Below is a small trained network, with its code and all its weights. Each question gives an input and a class and asks what happens when units are switched off, that is, made to give their printed mean instead of their output.

import numpy as np


def w(rows, s, z=0):
    codes = np.array(rows[::2]) - 128.0
    scale = np.full(codes.shape[1], s)
    scale[-1] = z or s
    return codes * scale


def f(y):
    return y / 2 * (1 + np.tanh(0.7978845608 * (y + 0.044715 * y**3)))


def log_softmax(a):
    a = a - a.max(-1, keepdims=True)
    return a - np.log(np.exp(a).sum(-1, keepdims=True))


def net(x, mask):
    res = np.array(x, float).reshape(1, 8) / 4 @ E
    y = f(res @ A[0][:, :-1].T + A[0][:, -1])
    res = res + np.where(mask, y, B[0][:, -1]) @ B[0][:, :-1]
    return log_softmax(res[-1] @ U[:, :-1].T + U[:, -1])


A, B = {}, {}
E = w([
[129,127,110],'x0',
[126,127,122],'x1',
[124,125,66],'x2',
[123,126,106],'x3',
[135,1,133],'x4',
[125,124,103],'x5',
[219,157,101],'x6',
[121,121,94],'x7',
],0.0087)
A[0] = w([
[26,113,100,210],'n1',
[125,198,116,86],'n2',
[181,145,97,27],'n3',
[174,31,134,64],'n4',
[21,100,166,192],'n5',
[152,91,113,109],'n6',
[97,210,112,79],'n7',
[183,53,155,65],'n8',
[137,147,194,143],'n9',
[140,245,118,102],'n10',
[108,134,162,255],'n11',
[94,166,167,222],'n12',
[103,193,83,74],'n13',
[145,187,159,78],'n14',
[123,207,167,86],'n15',
[179,221,241,179],'n16',
[78,90,226,239],'n17',
[135,135,209,131],'n18',
[211,99,101,164],'n19',
[105,132,35,178],'n20',
[56,130,137,222],'n21',
[141,161,194,81],'n22',
[252,184,120,127],'n23',
[203,124,136,188],'n24',
],0.011,0.003)
B[0] = w([
[164,176,168,200],'n1',
[60,69,171,173],'n2',
[108,152,156,143],'n3',
[61,89,197,210],'n4',
[185,195,193,219],'n5',
[101,130,204,148],'n6',
[12,62,132,184],'n7',
[52,76,165,187],'n8',
[128,64,30,159],'n9',
[68,65,114,236],'n10',
[237,155,1,176],'n11',
[152,106,83,180],'n12',
[136,68,159,169],'n13',
[116,121,144,163],'n14',
[81,49,157,185],'n15',
[133,136,110,253],'n16',
[155,151,82,234],'n17',
[135,86,63,163],'n18',
[133,182,136,195],'n19',
[157,170,144,183],'n20',
[179,190,101,181],'n21',
[134,109,128,151],'n22',
[126,177,154,241],'n23',
[217,179,145,186],'n24',
],0.0056,0.006)
U = w([
[121,121,112,241],'0',
[21,2,132,2],'1',
[145,132,93,164],'2',
[156,100,49,161],'3',
[159,205,146,35],'4',
],0.0096,0.0041)

Each question gives the input, the list of numbers given to net, and the class t.
The units are the neurons (one row each of A and B). Each row of codes is followed by its name. A weight is (code - 128) times the scale printed after its matrix; where a second scale follows, it is the last column's (A, B and U).
mask holds one flag per neuron, in row order. A switched-off neuron (its flag False) gives its mean, the last column of its row in B, instead of its output. The means were averaged over made-up inputs and are rounded, as every weight is.
A unit's drop is (log p(t) with every unit on - log p(t) with that unit switched off) / (log p(t) with every unit on - log p(t) with every unit switched off).
The circuit of an input: a set's keep is (log p(t) with only the set's units on - log p(t) with every unit switched off) / (log p(t) with every unit on - log p(t) with every unit switched off). Starting from the 12 units with the biggest drops (on a tie, the unit counted first), units are removed one at a time, each time the one whose removal leaves the highest keep (on an exact tie, the one counted first), for as long as the keep stays at least 0.8.
circuit, biggest first: the units of the circuit, biggest drop first
k most important neurons: the k neurons with the biggest drops, biggest first
drop of u: that unit's drop, to one decimal
input [-6,-7,-4,0,8,2,7,-2], class 1: 3 most important neurons -> (n8; n4; n5)
input [-6,-1,4,4,4,-3,-8,2], class 4: circuit, biggest first -> (n5; n1; n21)
input [-6,2,-6,-3,8,1,8,-3], class 1: circuit, biggest first -> (n8)
input [8,-5,-3,6,-5,2,-8,5], class 4: circuit, biggest first -> (n5; n1)
input [7,0,-5,4,-8,4,5,6], class 1: circuit, biggest first -> (n10; n7; n2)
input [-6,6,7,0,-7,4,5,-6], class 1: circuit, biggest first -> (n10; n7; n2)
input [3,1,-6,1,-8,-3,7,-7], class 1: circuit, biggest first -> (n10; n15; n7)
input [1,7,-8,-6,0,-3,1,-5], class 3: 2 most important neurons -> (n9; n18)
input [-6,3,-1,0,-1,-7,-4,8], class 4: 3 most important neurons -> (n5; n10; n1)
input [-8,1,5,4,8,-1,4,5], class 1: 2 most important neurons -> (n4; n8)
input [0,-3,4,-1,5,-3,-7,0], class 4: 2 most important neurons -> (n5; n1)
input [5,7,-4,-1,7,-8,-6,-8], class 0: 2 most important neurons -> (n5; n17)
input [6,1,2,8,7,-3,-7,5], class 2: 2 most important neurons -> (n5; n1)
input [-7,3,-6,-1,4,3,-8,-8], class 4: circuit, biggest first -> (n5)
input [-1,1,3,3,4,0,-8,6], class 4: drop of n5 -> 0.2
input [-1,-2,-2,-2,-8,2,-2,-1], class 1: drop of n7 -> 0.1
input [3,3,2,8,7,-1,-5,8], class 2: drop of n10 -> 0.2
input [3,-3,-1,-4,-8,-2,-1,8], class 1: drop of n7 -> 0.1
